Below is a small trained network, with its code and all its weights. Each question gives an input and a target symbol and asks what happens when units are switched off, that is, made to give their printed mean instead of their output.

import numpy as np


def w(rows, s, z=0):
    codes = np.array(rows[::2]) - 128.0
    scale = np.full(codes.shape[1], s)
    scale[-1] = z or s
    return codes * scale


def f(y):
    return np.maximum(y, 0)


def softmax(a):
    e = np.exp(a - a.max(-1, keepdims=True))
    return e / e.sum(-1, keepdims=True)


def log_softmax(a):
    a = a - a.max(-1, keepdims=True)
    return a - np.log(np.exp(a).sum(-1, keepdims=True))


def net(x, mask):
    ids = ['αγδεζθξπσφψ'.index(c) for c in x.split()]
    T = len(ids)
    res = E[ids] + P[:T]
    r = res
    for j in range(3):
        rows = slice(3 * j, 3 * j + 3)
        q, k, v = (r @ M[0][rows].T for M in (Q, K, V))
        z = softmax(np.where(np.tri(T) > 0, q @ k.T / 3**0.5, -1e9)) @ v
        o = O[0][rows]
        res = res + np.where(mask[j], z, o[:, -1]) @ o[:, :-1]
    y = f(res @ A[0][:, :-1].T + A[0][:, -1])
    res = res + np.where(mask[3:7], y, B[0][:, -1]) @ B[0][:, :-1]
    return log_softmax(res[-1] @ U[:, :-1].T + U[:, -1])


Q, K, V, O, A, B = {}, {}, {}, {}, {}, {}
E = w([
[133,174,101,90,79],'α',
[167,114,134,76,151],'γ',
[126,186,86,141,101],'δ',
[58,147,149,10,250],'ε',
[114,23,165,108,85],'ζ',
[135,150,124,154,53],'θ',
[168,138,213,237,170],'ξ',
[128,119,186,132,222],'π',
[67,174,166,158,8],'σ',
[244,200,79,139,139],'φ',
[72,57,144,93,94],'ψ',
],0.017)
P = w([
[163,178,255,155,132],'0',
[137,129,149,143,133],'1',
[157,138,165,158,131],'2',
[120,117,128,117,122],'3',
[123,131,129,121,126],'4',
[123,121,115,122,125],'5',
[117,131,111,124,131],'6',
[120,124,117,116,118],'7',
[120,131,108,132,116],'8',
],0.016)
Q[0] = w([
[137,240,219,151,164],'head 0',
[68,124,111,168,151],'head 0',
[159,81,27,115,98],'head 0',
[174,225,234,165,174],'head 1',
[252,156,78,94,85],'head 1',
[170,191,161,92,14],'head 1',
[36,198,238,128,170],'head 2',
[129,123,50,150,124],'head 2',
[70,77,108,161,158],'head 2',
],0.016)
K[0] = w([
[177,174,184,95,126],'head 0',
[101,108,119,95,124],'head 0',
[109,88,51,148,178],'head 0',
[147,182,188,184,172],'head 1',
[168,194,75,99,94],'head 1',
[144,171,104,178,53],'head 1',
[157,168,250,103,112],'head 2',
[133,99,94,140,165],'head 2',
[97,79,108,166,124],'head 2',
],0.022)
V[0] = w([
[139,183,154,54,61],'head 0',
[4,83,143,95,63],'head 0',
[196,64,119,60,193],'head 0',
[135,214,49,116,154],'head 1',
[79,87,94,132,87],'head 1',
[249,160,86,85,120],'head 1',
[129,59,123,36,49],'head 2',
[132,93,151,208,72],'head 2',
[49,213,67,145,82],'head 2',
],0.017)
O[0] = w([
[54,194,99,113,155,254],'head 0',
[127,147,169,30,155,52],'head 0',
[178,168,179,198,127,80],'head 0',
[134,146,158,194,69,137],'head 1',
[167,133,136,165,155,60],'head 1',
[112,170,118,116,3,198],'head 1',
[67,198,62,174,148,82],'head 2',
[126,178,117,81,65,140],'head 2',
[86,55,77,66,124,92],'head 2',
],0.015,0.0086)
A[0] = w([
[147,144,168,69,164,1],'neuron 0',
[125,145,174,141,195,2],'neuron 1',
[205,67,52,139,78,76],'neuron 2',
[244,211,58,95,82,184],'neuron 3',
],0.011,0.0034)
B[0] = w([
[226,179,103,157,99,209],'neuron 0',
[83,27,94,173,28,204],'neuron 1',
[121,103,59,167,179,223],'neuron 2',
[170,122,194,9,254,250],'neuron 3',
],0.0099,0.018)
U = w([
[99,194,91,160,73,178],'α',
[120,196,131,174,145,143],'γ',
[107,52,125,127,43,115],'δ',
[97,142,153,187,90,115],'ε',
[111,129,147,106,139,106],'ζ',
[120,112,113,95,100,2],'θ',
[168,108,56,167,162,88],'ξ',
[222,110,92,118,113,189],'π',
[102,122,74,152,210,75],'σ',
[190,117,110,142,2,17],'φ',
[102,55,185,92,153,214],'ψ',
],0.0082,0.0032)

Each question gives the input, a string of symbols that net reads in full, and the target symbol t.
The units are the heads (3 rows each of Q, K, V and O) and the neurons (one row each of A and B). Each row of codes is followed by its name. A weight is (code - 128) times the scale printed after its matrix; where a second scale follows, it is the last column's (O, A, B and U).
mask holds one flag per unit, heads first, then neurons. A switched-off unit (its flag False) gives its mean, the last column of its rows in O or B, instead of its output. The means were averaged over made-up inputs and are rounded, as every weight is.
A unit's drop is (log p(t) with every unit on - log p(t) with that unit switched off) / (log p(t) with every unit on - log p(t) with every unit switched off).
The circuit of an input: a set's keep is (log p(t) with only the set's units on - log p(t) with every unit switched off) / (log p(t) with every unit on - log p(t) with every unit switched off). Starting from all 7 units, units are removed one at a time, each time the one whose removal leaves the highest keep (on an exact tie, the one counted first), for as long as the keep stays at least 0.8.
units of the circuit, in order: the units of the circuit, biggest drop first
most important unit: the unit with the biggest drop
k most important neurons: the k neurons with the biggest drops, biggest first
heads that matter: for each layer, one digit per head in row order, 1 if its drop is at least 0.15 and else 0, layers parted by /
input δ σ α ζ, target π: units of the circuit, in order -> [head 0; neuron 0]
input ζ α φ ζ φ, target ξ: most important unit -> head 0
input ε α ε, target δ: units of the circuit, in order -> [neuron 1; neuron 3; head 2]
input ε δ δ, target ε: 2 most important neurons -> [neuron 0; neuron 3]
input σ θ α ψ α ξ, target θ: 2 most important neurons -> [neuron 0; neuron 3]
input π θ π σ π, target φ: units of the circuit, in order -> [head 2; neuron 3; neuron 1]
input γ δ θ ζ θ ψ α θ σ, target ε: heads that matter -> 011
input ζ σ ε γ γ δ, target γ: units of the circuit, in order -> [neuron 1; head 0]
input δ ε δ ε α σ, target ψ: units of the circuit, in order -> [head 1; head 2]
input θ α γ, target θ: units of the circuit, in order -> [head 0; head 2]
input ζ ε γ σ, target γ: units of the circuit, in order -> [head 2; head 1]
input γ θ π α α ξ π γ, target ξ: heads that matter -> 101
input α δ ε σ ψ, target π: units of the circuit, in order -> [head 0; neuron 0]
input δ δ ξ, target ψ: units of the circuit, in order -> [head 2]
input α π π, target σ: heads that matter -> 110
input α γ ε γ, target γ: units of the circuit, in order -> [head 2; head 0]
input θ θ γ φ π π δ, target π: 3 most important neurons -> [neuron 3; neuron 1; neuron 2]
input φ ψ γ ζ θ ψ, target ξ: 2 most important neurons -> [neuron 0; neuron 1]
input γ φ ζ ψ π, target ε: 2 most important neurons -> [neuron 1; neuron 3]
input γ δ ε σ, target ε: most important unit -> neuron 1
